Here is a tiny trained network, its code and every weight. The questions are about switching its units off for an input and a target symbol, where a switched-off unit gives its printed mean instead of its output.

import numpy as np


def w(rows, s, z=0):
    codes = np.array(rows[::2]) - 128.0
    scale = np.full(codes.shape[1], s)
    scale[-1] = z or s
    return codes * scale


def norm(h):
    return h / np.sqrt((h * h).mean(-1, keepdims=True) + 1e-5)


def softmax(a):
    e = np.exp(a - a.max(-1, keepdims=True))
    return e / e.sum(-1, keepdims=True)


def log_softmax(a):
    a = a - a.max(-1, keepdims=True)
    return a - np.log(np.exp(a).sum(-1, keepdims=True))


def net(x, mask):
    ids = ['αβγεηθλμξπστφψω'.index(c) for c in x.split()]
    T = len(ids)
    res = E[ids] + P[:T]
    u = 0
    for l in range(2):
        r = norm(res)
        for j in range(3):
            rows = slice(2 * j, 2 * j + 2)
            q, k, v = (r @ M[l][rows].T for M in (Q, K, V))
            z = softmax(np.where(np.tri(T) > 0, q @ k.T / 2**0.5, -1e9)) @ v
            o = O[l][rows]
            res = res + np.where(mask[u + j], z, o[:, -1]) @ o[:, :-1]
        u += 3
    return log_softmax(norm(res)[-1] @ U[:, :-1].T + U[:, -1])


Q, K, V, O = {}, {}, {}, {}
E = w([
[170,109,116,50,162,91,155,185,41],'α',
[179,98,65,40,33,83,182,93,157],'β',
[66,126,132,85,38,45,120,167,174],'γ',
[105,169,144,116,100,148,136,88,217],'ε',
[95,185,40,195,57,115,134,138,162],'η',
[129,208,83,137,143,223,181,172,163],'θ',
[152,152,181,68,109,138,160,87,120],'λ',
[142,139,140,122,114,168,102,62,53],'μ',
[163,96,72,49,149,171,89,122,119],'ξ',
[122,162,116,79,128,98,89,247,135],'π',
[173,50,91,101,112,142,114,146,162],'σ',
[88,109,77,142,84,72,109,159,135],'τ',
[171,161,147,112,97,181,136,206,147],'φ',
[162,16,91,95,214,125,87,171,171],'ψ',
[158,80,77,135,53,184,116,140,124],'ω',
],0.0013)
P = w([
[115,179,121,106,92,124,97,118,131],'0',
[134,123,127,128,145,127,126,122,119],'1',
[252,116,96,197,180,5,71,104,254],'2',
[87,189,98,83,70,198,158,88,115],'3',
[131,112,136,141,152,128,142,124,117],'4',
[206,67,140,211,213,44,127,126,204],'5',
[85,202,96,71,54,213,170,84,112],'6',
],0.0051)
Q[0] = w([
[254,93,119,165,175,75,109,87,179],'0.h1',
[175,94,113,221,194,101,159,82,133],'0.h1',
[187,62,90,177,147,40,128,171,152],'0.h2',
[174,17,78,149,161,70,119,198,132],'0.h2',
[19,173,135,73,39,188,190,73,95],'0.h3',
[102,145,66,122,74,97,151,70,191],'0.h3',
],0.0083)
K[0] = w([
[110,3,173,98,182,160,216,164,124],'0.h1',
[120,68,173,188,185,129,225,128,142],'0.h1',
[109,83,176,241,164,136,188,149,95],'0.h2',
[121,49,158,193,190,128,190,129,98],'0.h2',
[207,230,119,70,62,133,65,134,64],'0.h3',
[69,182,46,25,5,150,34,108,179],'0.h3',
],0.0061)
V[0] = w([
[138,190,111,140,175,115,165,117,231],'0.h1',
[62,157,77,149,164,167,112,189,60],'0.h1',
[117,151,177,112,167,68,92,159,255],'0.h2',
[94,113,182,53,159,21,142,58,91],'0.h2',
[105,117,109,86,91,41,164,235,66],'0.h3',
[79,138,194,86,140,235,121,184,105],'0.h3',
],0.0048)
O[0] = w([
[35,208,87,136,198,202,138,154,204,182],'0.h1',
[151,114,2,156,89,150,94,183,87,91],'0.h1',
[130,48,126,114,87,179,232,207,104,173],'0.h2',
[99,138,10,43,127,66,164,162,132,88],'0.h2',
[99,24,152,32,141,126,103,55,210,35],'0.h3',
[216,145,75,178,118,118,180,85,210,7],'0.h3',
],0.0052,0.0016)
Q[1] = w([
[78,131,101,77,46,255,172,115,190],'1.h1',
[118,192,209,139,194,92,161,81,128],'1.h1',
[175,128,142,123,140,79,72,119,146],'1.h2',
[90,81,91,57,95,144,174,171,173],'1.h2',
[137,146,130,75,78,169,181,106,115],'1.h3',
[90,223,147,89,83,206,194,79,162],'1.h3',
],0.009)
K[1] = w([
[128,206,172,58,35,149,69,179,183],'1.h1',
[132,186,156,180,218,130,224,3,157],'1.h1',
[180,92,123,174,153,41,80,145,90],'1.h2',
[118,134,65,18,32,149,95,161,226],'1.h2',
[120,150,145,41,21,103,106,207,145],'1.h3',
[111,232,143,106,9,134,72,217,182],'1.h3',
],0.0064)
V[1] = w([
[95,107,59,141,189,169,108,207,101],'1.h1',
[187,196,132,147,120,241,121,141,31],'1.h1',
[75,170,149,62,116,149,129,14,180],'1.h2',
[135,141,191,141,128,25,1,233,186],'1.h2',
[112,110,71,75,48,171,111,124,83],'1.h3',
[210,115,89,8,206,146,141,65,112],'1.h3',
],0.0038)
O[1] = w([
[93,113,132,195,97,91,80,56,145,54],'1.h1',
[37,1,106,125,163,148,132,148,131,248],'1.h1',
[130,87,103,197,217,121,81,145,138,242],'1.h2',
[86,151,95,116,119,234,205,82,119,107],'1.h2',
[147,138,192,185,160,93,163,96,90,224],'1.h3',
[61,87,116,226,178,221,150,113,132,61],'1.h3',
],0.0046,0.0013)
U = w([
[104,187,23,145,115,121,152,86,26,125],'α',
[194,98,238,110,194,106,168,216,70,5],'β',
[166,5,133,80,137,144,113,158,240,168],'γ',
[186,199,36,202,196,111,171,221,131,42],'ε',
[22,178,198,126,221,158,112,81,184,89],'η',
[84,172,60,178,79,205,35,128,195,167],'θ',
[43,155,59,23,91,79,171,209,166,179],'λ',
[44,110,127,63,108,57,17,110,91,122],'μ',
[128,87,166,155,17,73,184,154,55,163],'ξ',
[111,28,114,239,179,123,116,146,80,57],'π',
[222,227,144,39,121,92,175,90,189,135],'σ',
[164,110,26,76,162,110,85,30,186,146],'τ',
[99,98,163,71,98,254,120,132,89,243],'φ',
[191,104,139,221,61,143,188,66,218,177],'ψ',
[183,179,208,181,104,97,45,64,77,112],'ω',
],0.0078,0.0025)

Each question gives the input, a string of symbols that net reads in full, and the target symbol t.
The units are the heads (2 rows each of Q, K, V and O). Each row of codes is followed by its name. A weight is (code - 128) times the scale printed after its matrix; where a second scale follows, it is the last column's (O and U).
mask holds one flag per head, layer by layer. A switched-off head (its flag False) gives its mean, the last column of its rows in O, instead of its output. The means were averaged over made-up inputs and are rounded, as every weight is.
A unit's drop is (log p(t) with every unit on - log p(t) with that unit switched off) / (log p(t) with every unit on - log p(t) with every unit switched off).
The circuit of an input: a set's keep is (log p(t) with only the set's units on - log p(t) with every unit switched off) / (log p(t) with every unit on - log p(t) with every unit switched off). Starting from all 6 units, units are removed one at a time, each time the one whose removal leaves the highest keep (on an exact tie, the one counted first), for as long as the keep stays at least 0.8.
circuit, biggest first: the units of the circuit, biggest drop first
unit that matters most: the unit with the biggest drop
which heads matter: for each layer, one digit per head in row order, 1 if its drop is at least 0.15 and else 0, layers parted by /
input ε λ μ α γ, target λ: circuit, biggest first : 0.h2
input ε π ω, target π: circuit, biggest first : 0.h3; 1.h3
input γ η β ψ, target σ: which heads matter : 011 / 100
input σ β ε, target β: which heads matter : 111 / 100
input γ ω σ σ ω ε η, target σ: circuit, biggest first : 1.h1; 0.h3
input β ε α π, target η: circuit, biggest first : 1.h2; 0.h1
input ψ β λ θ σ π ε, target ξ: circuit, biggest first : 0.h2; 1.h2; 1.h3
input ω φ ω φ σ ψ, target σ: circuit, biggest first : 1.h1; 1.h2; 0.h1
input π λ τ τ η, target θ: circuit, biggest first : 0.h2; 0.h1
input γ π β, target π: circuit, biggest first : 0.h3; 1.h3
input ω φ ψ, target φ: circuit, biggest first : 0.h3; 1.h2
input ψ ε θ α η β, target η: circuit, biggest first : 0.h3; 0.h1
input ψ β λ γ σ, target φ: circuit, biggest first : 1.h2; 1.h3; 0.h1
input θ φ θ β ω ε, target ω: circuit, biggest first : 0.h2; 0.h1
input η ψ ε, target ψ: circuit, biggest first : 1.h2; 1.h3; 0.h1
input ω φ β μ γ ω, target γ: unit that matters most : 0.h3
input φ ω γ ε, target γ: which heads matter : 011 / 110
input ε ε σ γ η β η, target λ: which heads matter : 110 / 111
input μ γ τ ω ε ε β, target α: which heads matter : 111 / 101
input γ φ ψ β τ γ, target τ: which heads matter : 111 / 110
input σ τ σ, target τ: unit that matters most : 1.h1
input γ φ ω ε, target σ: which heads matter : 011 / 110
input φ α σ ε μ, target ξ: which heads matter : 100 / 010
input α σ α α ε ε ω, target τ: which heads matter : 011 / 110
input ψ μ φ, target μ: which heads matter : 011 / 100
